Below is a small trained network, with its code and all its weights. Each question gives an input and a target symbol and asks what happens when units are switched off, that is, made to give their printed mean instead of their output.

import numpy as np


def w(rows, s, z=0):
    codes = np.array(rows[::2]) - 128.0
    scale = np.full(codes.shape[1], s)
    scale[-1] = z or s
    return codes * scale


def f(y):
    return y / 2 * (1 + np.tanh(0.7978845608 * (y + 0.044715 * y**3)))


def softmax(a):
    e = np.exp(a - a.max(-1, keepdims=True))
    return e / e.sum(-1, keepdims=True)


def log_softmax(a):
    a = a - a.max(-1, keepdims=True)
    return a - np.log(np.exp(a).sum(-1, keepdims=True))


def net(x, mask):
    ids = ['ΘΛΞΨαβγδεζημπσφω'.index(c) for c in x.split()]
    T = len(ids)
    res = E[ids] + P[:T]
    u = 0
    for l in range(2):
        r = res
        for j in range(3):
            rows = slice(3 * j, 3 * j + 3)
            q, k, v = (r @ M[l][rows].T for M in (Q, K, V))
            z = softmax(np.where(np.tri(T) > 0, q @ k.T / 3**0.5, -1e9)) @ v
            o = O[l][rows]
            res = res + np.where(mask[u + j], z, o[:, -1]) @ o[:, :-1]
        u += 3
        y = f(res @ A[l][:, :-1].T + A[l][:, -1])
        res = res + np.where(mask[u : u + 16], y, B[l][:, -1]) @ B[l][:, :-1]
        u += 16
    return log_softmax(res[-1] @ U[:, :-1].T + U[:, -1])


Q, K, V, O, A, B = {}, {}, {}, {}, {}, {}
E = w([
[1,134,81,238],'Θ',
[132,113,174,114],'Λ',
[96,225,160,48],'Ξ',
[148,192,132,151],'Ψ',
[115,121,67,187],'α',
[174,145,87,136],'β',
[188,162,80,234],'γ',
[72,169,187,115],'δ',
[163,200,233,79],'ε',
[123,157,124,128],'ζ',
[59,86,154,129],'η',
[101,155,139,133],'μ',
[127,103,52,166],'π',
[155,124,132,124],'σ',
[192,142,67,175],'φ',
[100,82,80,153],'ω',
],0.021)
P = w([
[174,76,130,29],'0',
[95,199,71,145],'1',
[81,206,76,137],'2',
[88,212,80,142],'3',
[86,196,91,154],'4',
[80,206,105,172],'5',
[85,201,116,194],'6',
[80,197,116,188],'7',
[88,190,128,211],'8',
[83,186,143,217],'9',
[88,186,144,235],'10',
[91,190,153,254],'11',
[87,191,150,255],'12',
[80,157,141,211],'13',
],0.0084)
Q[0] = w([
[253,42,139,124],'0.h0',
[44,188,63,170],'0.h0',
[129,174,59,162],'0.h0',
[144,141,172,117],'0.h1',
[127,138,169,112],'0.h1',
[141,179,187,160],'0.h1',
[121,170,148,206],'0.h2',
[157,163,157,89],'0.h2',
[135,128,170,181],'0.h2',
],0.014)
K[0] = w([
[130,254,138,59],'0.h0',
[132,89,109,223],'0.h0',
[177,123,144,231],'0.h0',
[193,200,127,106],'0.h1',
[214,200,104,74],'0.h1',
[198,158,197,149],'0.h1',
[145,80,162,162],'0.h2',
[83,103,63,120],'0.h2',
[83,130,192,159],'0.h2',
],0.011)
V[0] = w([
[97,146,80,72],'0.h0',
[67,153,137,140],'0.h0',
[115,230,253,121],'0.h0',
[109,120,66,44],'0.h1',
[92,154,112,136],'0.h1',
[193,142,37,71],'0.h1',
[78,69,60,159],'0.h2',
[223,74,199,36],'0.h2',
[175,149,66,146],'0.h2',
],0.0071)
O[0] = w([
[136,41,50,53,108],'0.h0',
[57,181,92,142,179],'0.h0',
[121,253,34,53,49],'0.h0',
[150,96,113,82,81],'0.h1',
[116,131,117,147,178],'0.h1',
[190,37,129,152,78],'0.h1',
[109,142,232,164,116],'0.h2',
[143,68,131,42,1],'0.h2',
[148,147,174,205,137],'0.h2',
],0.0052,0.006)
A[0] = w([
[133,95,74,129,74],'0.n0',
[227,245,115,174,211],'0.n1',
[71,172,124,99,254],'0.n2',
[92,94,16,167,129],'0.n3',
[255,147,114,166,167],'0.n4',
[130,152,139,178,43],'0.n5',
[201,100,203,151,106],'0.n6',
[182,25,217,23,37],'0.n7',
[91,122,238,200,142],'0.n8',
[118,192,233,58,44],'0.n9',
[39,55,80,179,83],'0.n10',
[124,92,115,111,77],'0.n11',
[128,241,103,129,99],'0.n12',
[168,170,96,180,109],'0.n13',
[62,135,82,149,130],'0.n14',
[215,188,20,123,49],'0.n15',
],0.0097,0.0089)
B[0] = w([
[148,195,127,172,125],'0.n0',
[87,124,185,106,253],'0.n1',
[117,2,55,124,217],'0.n2',
[145,208,212,122,176],'0.n3',
[71,64,45,69,171],'0.n4',
[175,157,110,113,148],'0.n5',
[126,187,30,155,130],'0.n6',
[224,130,216,125,132],'0.n7',
[127,106,80,57,218],'0.n8',
[214,254,132,170,150],'0.n9',
[196,218,162,138,165],'0.n10',
[165,189,138,114,122],'0.n11',
[155,98,137,140,194],'0.n12',
[130,120,116,94,177],'0.n13',
[166,116,130,128,176],'0.n14',
[95,81,172,104,145],'0.n15',
],0.0071,0.017)
Q[1] = w([
[121,153,198,124],'1.h0',
[92,33,200,122],'1.h0',
[36,48,132,167],'1.h0',
[149,149,78,170],'1.h1',
[42,4,95,163],'1.h1',
[117,99,140,159],'1.h1',
[101,96,120,96],'1.h2',
[147,113,162,137],'1.h2',
[127,152,150,148],'1.h2',
],0.018)
K[1] = w([
[61,149,107,43],'1.h0',
[242,120,98,11],'1.h0',
[254,54,31,44],'1.h0',
[80,136,129,210],'1.h1',
[252,16,24,112],'1.h1',
[167,51,135,118],'1.h1',
[195,127,93,97],'1.h2',
[86,161,116,199],'1.h2',
[116,151,178,119],'1.h2',
],0.0095)
V[1] = w([
[166,84,251,141],'1.h0',
[163,103,130,200],'1.h0',
[104,187,176,140],'1.h0',
[130,84,106,169],'1.h1',
[50,125,182,70],'1.h1',
[83,75,163,206],'1.h1',
[163,97,88,100],'1.h2',
[154,126,90,105],'1.h2',
[147,124,90,171],'1.h2',
],0.012)
O[1] = w([
[93,59,176,243,137],'1.h0',
[79,144,205,139,97],'1.h0',
[65,157,68,176,23],'1.h0',
[87,95,155,88,103],'1.h1',
[191,19,1,171,111],'1.h1',
[39,88,117,123,2],'1.h1',
[85,159,176,179,190],'1.h2',
[124,173,173,139,164],'1.h2',
[108,147,152,45,100],'1.h2',
],0.0089,0.0081)
A[1] = w([
[131,86,113,206,125],'1.n0',
[131,134,80,67,97],'1.n1',
[76,120,180,64,33],'1.n2',
[135,186,124,206,7],'1.n3',
[186,204,97,140,110],'1.n4',
[47,78,131,86,162],'1.n5',
[153,231,213,115,125],'1.n6',
[180,154,81,176,11],'1.n7',
[103,176,95,71,217],'1.n8',
[109,174,153,150,71],'1.n9',
[221,95,169,125,67],'1.n10',
[168,141,2,117,106],'1.n11',
[142,160,110,80,2],'1.n12',
[127,48,170,88,97],'1.n13',
[136,166,177,191,65],'1.n14',
[73,103,25,92,84],'1.n15',
],0.0091,0.0094)
B[1] = w([
[210,165,57,65,187],'1.n0',
[100,84,180,160,159],'1.n1',
[176,162,55,37,171],'1.n2',
[94,72,124,20,163],'1.n3',
[87,182,235,83,206],'1.n4',
[111,213,72,225,177],'1.n5',
[71,34,112,140,249],'1.n6',
[4,134,116,180,160],'1.n7',
[208,104,15,209,206],'1.n8',
[123,109,123,95,156],'1.n9',
[33,168,63,125,170],'1.n10',
[129,83,201,90,193],'1.n11',
[127,70,138,179,140],'1.n12',
[90,190,99,146,171],'1.n13',
[223,101,111,100,183],'1.n14',
[2,114,236,114,146],'1.n15',
],0.0067,0.016)
U = w([
[133,151,57,77,78],'Θ',
[54,159,147,115,73],'Λ',
[179,131,142,153,109],'Ξ',
[118,131,114,118,177],'Ψ',
[53,108,108,136,113],'α',
[115,116,81,156,97],'β',
[95,122,185,91,96],'γ',
[125,114,182,156,126],'δ',
[127,153,129,137,253],'ε',
[108,179,151,184,195],'ζ',
[192,154,156,66,118],'η',
[86,155,116,58,63],'μ',
[72,220,71,127,126],'π',
[106,64,113,95,75],'σ',
[174,217,108,154,196],'φ',
[147,250,195,106,163],'ω',
],0.011,0.0072)

Each question gives the input, a string of symbols that net reads in full, and the target symbol t.
The units are the heads (3 rows each of Q, K, V and O) and the neurons (one row each of A and B). Each row of codes is followed by its name. A weight is (code - 128) times the scale printed after its matrix; where a second scale follows, it is the last column's (O, A, B and U).
mask holds one flag per unit, layer by layer, with each layer's heads first. A switched-off unit (its flag False) gives its mean, the last column of its rows in O or B, instead of its output. The means were averaged over made-up inputs and are rounded, as every weight is.
A unit's drop is (log p(t) with every unit on - log p(t) with that unit switched off) / (log p(t) with every unit on - log p(t) with every unit switched off).
The circuit of an input: a set's keep is (log p(t) with only the set's units on - log p(t) with every unit switched off) / (log p(t) with every unit on - log p(t) with every unit switched off). Starting from the 12 units with the biggest drops (on a tie, the unit counted first), units are removed one at a time, each time the one whose removal leaves the highest keep (on an exact tie, the one counted first), for as long as the keep stays at least 0.8.
circuit, biggest first: the units of the circuit, biggest drop first
unit that matters most: the unit with the biggest drop
k most important neurons: the k neurons with the biggest drops, biggest first
k most important neurons of layer l: the k neurons of layer l with the biggest drops, biggest first
heads that matter: for each layer, one digit per head in row order, 1 if its drop is at least 0.15 and else 0, layers parted by /
input Θ Λ α ω Λ δ Λ Ψ Θ δ Λ δ γ, target α: circuit, biggest first -> (1.h1)
input μ ζ ε Θ δ Ψ Θ, target π: 2 most important neurons of layer 0 -> (0.n10 0.n8)
input Ξ γ Θ μ δ δ Λ δ Θ α Ψ Θ Ψ π, target π: circuit, biggest first -> (1.h0 0.h1 0.n10)
input μ Λ φ Λ Θ Ξ Λ δ δ δ α, target π: circuit, biggest first -> (1.h0 0.n10 0.n3)
input Ψ η Θ γ, target σ: circuit, biggest first -> (1.h1 0.n4 0.n1 0.n15)
input γ ζ ω α ζ α φ γ Ψ Ξ β α Θ μ, target Θ: 2 most important neurons -> (0.n4 0.n6)
input ε Ξ π η Λ Ψ Ψ μ π Ψ η, target φ: circuit, biggest first -> (0.h2 0.h0 1.h1 0.n3)
input δ η Ξ Ξ Θ σ η α ω ζ Ξ φ η Θ, target π: circuit, biggest first -> (0.n10 1.h0 0.h0)
input α η φ μ Ψ Θ π α Ψ γ δ α Θ Ξ, target π: circuit, biggest first -> (1.h0 0.h0)
input δ Θ φ γ, target η: 2 most important neurons of layer 0 -> (0.n1 0.n2)
input φ ε Θ φ ζ β ω Λ π β δ μ Ψ η, target μ: 4 most important neurons of layer 0 -> (0.n6 0.n4 0.n7 0.n3)
input Λ δ γ Θ ε Ψ Ψ π Ψ σ δ Λ β, target Ξ: 2 most important neurons -> (0.n7 1.n0)
input π Ψ Λ α Λ ω Ψ α α δ γ π Ψ, target Λ: 2 most important neurons of layer 0 -> (0.n1 0.n7)
input Θ Λ μ μ γ β, target α: 2 most important neurons -> (0.n1 1.n15)
input ω ε Ψ β Λ δ η Λ Ψ ε β Ψ, target ζ: 3 most important neurons -> (0.n1 0.n7 1.n5)
input Θ Ψ δ γ ζ, target α: heads that matter -> 000 / 010
input Θ β φ σ Θ φ Θ Θ ω, target π: unit that matters most -> 1.h0
input Ξ δ β η Ψ Ψ δ δ Ξ γ γ η μ δ, target ω: heads that matter -> 111 / 111
input Λ Ξ μ δ π δ ζ Θ Θ Ψ Ψ γ γ, target Ξ: 2 most important neurons of layer 1 -> (1.n0 1.n14)
input π α μ ζ σ ζ η ω σ φ Θ Ψ ζ μ, target Λ: heads that matter -> 110 / 110
input Ψ Ψ Ψ α δ ζ, target σ: heads that matter -> 100 / 110
input σ Ψ β α Ψ ε δ, target δ: unit that matters most -> 0.n7
input Ψ β π Ξ β β α η ζ δ Λ, target σ: heads that matter -> 101 / 110
input ε α η π δ, target φ: 4 most important neurons of layer 0 -> (0.n7 0.n9 0.n15 0.n8)
input η Λ Ξ φ δ μ ζ Θ β Λ γ Λ δ, target β: 4 most important neurons of layer 0 -> (0.n7 0.n2 0.n1 0.n8)
input ε δ ε β σ, target φ: 2 most important neurons of layer 1 -> (1.n0 1.n6)
input δ ε φ Ψ ω ω ω ζ δ ε Θ Θ σ φ, target η: most important neuron of layer 0 -> (0.n2)
input δ Ψ Ψ ζ, target η: 2 most important neurons -> (0.n1 0.n2)
input ω α Ξ ζ δ ω φ δ φ η μ γ α ζ, target ζ: 3 most important neurons -> (1.n5 0.n7 0.n2)
